Here is a tiny trained network, its code and every weight. The questions are about switching its units off for an input and a class, where a switched-off unit gives its printed mean instead of its output.

import numpy as np


def w(rows, s, z=0):
    codes = np.array(rows[::2]) - 128.0
    scale = np.full(codes.shape[1], s)
    scale[-1] = z or s
    return codes * scale


def f(y):
    return np.maximum(y, 0)


def log_softmax(a):
    a = a - a.max(-1, keepdims=True)
    return a - np.log(np.exp(a).sum(-1, keepdims=True))


def net(x, mask):
    res = np.array(x, float).reshape(1, 3) / 4 @ E
    y = f(res @ A[0][:, :-1].T + A[0][:, -1])
    res = res + np.where(mask, y, B[0][:, -1]) @ B[0][:, :-1]
    return log_softmax(res[-1] @ U[:, :-1].T + U[:, -1])


A, B = {}, {}
E = w([
[90,60,73,250],'x0',
[38,212,49,110],'x1',
[115,17,78,38],'x2',
],0.011)
A[0] = w([
[155,113,86,105,96],'n1',
[108,124,50,174,175],'n2',
[64,190,31,109,71],'n3',
[109,48,100,99,83],'n4',
[141,178,124,181,64],'n5',
[160,59,178,196,174],'n6',
[172,155,171,78,195],'n7',
[192,164,168,171,37],'n8',
[134,103,84,179,160],'n9',
[135,175,168,144,3],'n10',
[132,189,186,29,184],'n11',
[200,97,187,129,132],'n12',
[179,180,121,64,132],'n13',
[134,100,99,102,62],'n14',
[126,89,72,194,112],'n15',
[150,167,133,34,132],'n16',
[123,123,93,178,151],'n17',
[50,184,53,102,60],'n18',
[95,191,139,154,56],'n19',
[149,182,120,152,48],'n20',
[109,122,97,183,222],'n21',
[142,147,154,103,203],'n22',
[167,152,177,187,17],'n23',
[91,94,91,82,76],'n24',
[75,45,75,2,94],'n25',
[58,85,138,161,144],'n26',
[118,198,142,167,95],'n27',
[136,86,78,93,72],'n28',
[198,77,150,116,21],'n29',
[96,132,186,81,138],'n30',
],0.014,0.0019)
B[0] = w([
[80,150,173,154,153],'n1',
[206,158,122,172,198],'n2',
[167,18,106,2,237],'n3',
[52,169,145,152,192],'n4',
[93,131,185,120,181],'n5',
[163,88,63,95,196],'n6',
[182,160,109,150,196],'n7',
[85,96,188,113,180],'n8',
[134,171,82,178,179],'n9',
[84,127,140,144,171],'n10',
[179,143,73,211,239],'n11',
[169,36,93,47,190],'n12',
[140,161,83,219,199],'n13',
[100,151,169,137,158],'n14',
[154,185,101,203,195],'n15',
[142,178,94,201,213],'n16',
[119,174,114,173,174],'n17',
[147,35,83,31,231],'n18',
[79,109,179,101,191],'n19',
[70,133,170,132,171],'n20',
[177,156,71,154,185],'n21',
[159,136,81,138,167],'n22',
[88,116,182,103,177],'n23',
[109,138,191,104,180],'n24',
[60,128,181,163,248],'n25',
[127,172,96,201,176],'n26',
[86,114,182,103,198],'n27',
[97,120,189,158,176],'n28',
[117,61,130,61,179],'n29',
[154,163,112,183,171],'n30',
],0.0081,0.016)
U = w([
[139,228,66,211,99],'0',
[118,60,100,76,236],'1',
[5,174,254,166,3],'2',
],0.013,0.0013)

Each question gives the input, the list of numbers given to net, and the class t.
The units are the neurons (one row each of A and B). Each row of codes is followed by its name. A weight is (code - 128) times the scale printed after its matrix; where a second scale follows, it is the last column's (A, B and U).
mask holds one flag per neuron, in row order. A switched-off neuron (its flag False) gives its mean, the last column of its row in B, instead of its output. The means were averaged over made-up inputs and are rounded, as every weight is.
A unit's drop is (log p(t) with every unit on - log p(t) with that unit switched off) / (log p(t) with every unit on - log p(t) with every unit switched off).
unit that matters most: the unit with the biggest drop
top k neurons: the k neurons with the biggest drops, biggest first
drop when u is switched off: that unit's drop, to one decimal
input [4,4,-5], class 2: unit that matters most -> n11
input [8,-6,8], class 0: top 2 neurons -> (n6; n15)
input [-8,-7,-5], class 0: top 2 neurons -> (n11; n3)
input [-5,5,3], class 0: top 2 neurons -> (n16; n11)
input [4,-7,-7], class 1: top 3 neurons -> (n6; n12; n25)
input [-7,-7,-3], class 0: top 3 neurons -> (n3; n11; n18)
input [5,8,-8], class 1: top 3 neurons -> (n3; n18; n25)
input [-4,2,4], class 0: top 2 neurons -> (n11; n16)
input [5,-6,-6], class 1: top 4 neurons -> (n6; n12; n25; n4)
input [6,1,6], class 0: top 2 neurons -> (n15; n2)
input [-5,-7,-3], class 1: top 2 neurons -> (n12; n29)
input [6,-3,-8], class 2: top 2 neurons -> (n23; n8)
input [-8,-8,-7], class 0: top 2 neurons -> (n11; n3)
input [-1,5,6], class 2: unit that matters most -> n25
input [-3,7,-7], class 1: top 3 neurons -> (n3; n18; n25)
input [3,-2,3], class 0: drop when n8 is switched off -> 0.2
input [-5,0,7], class 2: drop when n25 is switched off -> 0.5
input [-5,6,8], class 2: drop when n25 is switched off -> 1.1
